Below is a small trained network, with its code and all its weights. Each question gives an input and a class and asks what happens when units are switched off, that is, made to give their printed mean instead of their output.

import numpy as np


def w(rows, s, z=0):
    codes = np.array(rows[::2]) - 128.0
    scale = np.full(codes.shape[1], s)
    scale[-1] = z or s
    return codes * scale


def norm(h):
    return h / np.sqrt((h * h).mean(-1, keepdims=True) + 1e-5)


def f(y):
    return np.maximum(y, 0)


def log_softmax(a):
    a = a - a.max(-1, keepdims=True)
    return a - np.log(np.exp(a).sum(-1, keepdims=True))


def net(x, mask):
    res = np.array(x, float).reshape(1, 7) / 4 @ E
    u = 0
    for l in range(3):
        y = f(norm(res) @ A[l][:, :-1].T + A[l][:, -1])
        res = res + np.where(mask[u : u + 4], y, B[l][:, -1]) @ B[l][:, :-1]
        u += 4
    return log_softmax(norm(res)[-1] @ U[:, :-1].T + U[:, -1])


A, B = {}, {}
E = w([
[43,100,81,30,158,118,200],'x0',
[132,201,115,153,119,254,158],'x1',
[137,119,199,152,216,193,85],'x2',
[178,128,213,158,40,142,141],'x3',
[144,124,245,106,116,74,146],'x4',
[160,187,102,106,134,83,253],'x5',
[158,206,77,59,81,192,101],'x6',
],0.0079)
A[0] = w([
[154,69,201,151,127,123,9,2],'0.n0',
[172,201,163,29,198,117,80,70],'0.n1',
[63,58,138,3,193,109,148,118],'0.n2',
[137,121,122,75,10,130,134,110],'0.n3',
],0.02,0.0077)
B[0] = w([
[203,38,112,167,107,227,112,233],'0.n0',
[146,251,123,156,135,115,153,195],'0.n1',
[51,71,155,108,99,150,161,251],'0.n2',
[152,157,78,127,118,42,112,205],'0.n3',
],0.019,0.012)
A[1] = w([
[192,92,223,151,115,72,210,223],'1.n0',
[127,156,68,139,187,135,144,113],'1.n1',
[169,104,200,169,150,168,56,16],'1.n2',
[153,109,251,120,121,97,163,3],'1.n3',
],0.027,0.0025)
B[1] = w([
[54,154,155,193,205,77,100,231],'1.n0',
[174,142,110,188,136,154,148,193],'1.n1',
[102,88,125,171,158,167,249,248],'1.n2',
[87,111,150,75,98,144,111,180],'1.n3',
],0.022,0.013)
A[2] = w([
[89,157,177,21,93,182,93,34],'2.n0',
[118,48,100,143,104,117,254,162],'2.n1',
[182,182,91,68,162,81,152,4],'2.n2',
[220,58,126,72,90,114,78,107],'2.n3',
],0.024,0.0026)
B[2] = w([
[145,112,217,182,195,71,178,151],'2.n0',
[160,160,126,83,116,124,5,252],'2.n1',
[149,94,136,149,172,88,172,163],'2.n2',
[128,226,93,35,138,159,42,134],'2.n3',
],0.017,0.023)
U = w([
[160,122,78,82,81,103,78,117],'0',
[147,58,138,170,146,221,146,157],'1',
[170,188,80,172,160,40,165,174],'2',
[7,125,202,105,158,94,120,163],'3',
[142,153,159,92,108,147,225,3],'4',
],0.014,0.0058)

Each question gives the input, the list of numbers given to net, and the class t.
The units are the neurons (one row each of A and B). Each row of codes is followed by its name. A weight is (code - 128) times the scale printed after its matrix; where a second scale follows, it is the last column's (A, B and U).
mask holds one flag per neuron, layer by layer. A switched-off neuron (its flag False) gives its mean, the last column of its row in B, instead of its output. The means were averaged over made-up inputs and are rounded, as every weight is.
A unit's drop is (log p(t) with every unit on - log p(t) with that unit switched off) / (log p(t) with every unit on - log p(t) with every unit switched off).
The circuit of an input: a set's keep is (log p(t) with only the set's units on - log p(t) with every unit switched off) / (log p(t) with every unit on - log p(t) with every unit switched off). Starting from all 12 units, units are removed one at a time, each time the one whose removal leaves the highest keep (on an exact tie, the one counted first), for as long as the keep stays at least 0.8.
circuit, biggest first: the units of the circuit, biggest drop first
most important unit: the unit with the biggest drop
top k neurons: the k neurons with the biggest drops, biggest first
top k neurons in layer l: the k neurons of layer l with the biggest drops, biggest first
drop when u is switched off: that unit's drop, to one decimal
input [8,5,-2,6,-6,4,-6], class 0: circuit, biggest first -> (2.n1)
input [5,4,8,-4,-3,1,-8], class 3: top 2 neurons -> (0.n2; 0.n0)
input [6,0,0,2,-6,1,-3], class 3: top 2 neurons -> (0.n2; 0.n0)
input [7,8,4,-6,-7,-1,-4], class 3: top 2 neurons -> (0.n2; 0.n3)
input [2,6,6,0,2,-5,8], class 4: circuit, biggest first -> (0.n1; 1.n0)
input [1,8,-4,5,6,3,-4], class 3: top 2 neurons -> (1.n0; 0.n1)
input [8,7,8,6,-3,-8,8], class 4: circuit, biggest first -> (0.n0; 2.n1; 1.n0; 1.n2)
input [6,-8,-8,7,-3,-5,2], class 0: top 2 neurons -> (0.n3; 1.n0)
input [-8,0,-3,-2,6,3,-7], class 3: top 4 neurons -> (1.n0; 1.n3; 1.n1; 2.n1)
input [2,-7,-5,-4,-5,0,8], class 0: top 3 neurons -> (0.n2; 1.n0; 0.n3)
input [8,5,-3,3,-8,-4,8], class 2: top 3 neurons in layer 0 -> (0.n0; 0.n2; 0.n3)
input [-7,4,6,-2,-4,4,7], class 2: top 2 neurons -> (0.n0; 0.n1)
input [0,4,-5,2,-7,-4,-4], class 2: top 3 neurons -> (0.n2; 0.n0; 1.n2)
input [-2,6,-6,6,8,4,3], class 2: top neuron -> (0.n3)
input [-2,2,-8,2,-1,-5,7], class 2: top 2 neurons -> (0.n3; 0.n0)
input [3,-7,-2,-5,-7,2,5], class 3: top 3 neurons -> (0.n2; 0.n0; 1.n2)
input [-1,-6,-4,1,-7,-6,-3], class 0: top 4 neurons -> (2.n1; 1.n0; 1.n1; 2.n0)
input [1,-1,-2,2,6,-3,2], class 2: top 4 neurons -> (0.n3; 1.n0; 1.n3; 1.n2)
input [1,1,4,-3,-4,0,-6], class 3: top 2 neurons in layer 1 -> (1.n2; 1.n1)
input [-7,5,0,7,2,6,3], class 3: most important unit -> 1.n0
input [0,-7,-4,5,-5,-2,8], class 2: top 2 neurons in layer 0 -> (0.n3; 0.n0)
input [0,7,2,-6,-4,0,7], class 2: top 3 neurons in layer 0 -> (0.n0; 0.n2; 0.n1)
input [7,5,-3,6,0,8,-3], class 3: top 2 neurons in layer 1 -> (1.n0; 1.n1)
input [4,3,0,5,1,2,4], class 2: drop when 1.n1 is switched off -> 0.0
input [4,-2,-7,7,6,-4,1], class 2: drop when 2.n1 is switched off -> 0.1
input [-6,-5,-4,-3,5,0,0], class 1: drop when 0.n0 is switched off -> 1.9
input [3,4,-2,8,-6,-2,5], class 2: drop when 2.n1 is switched off -> 0.1
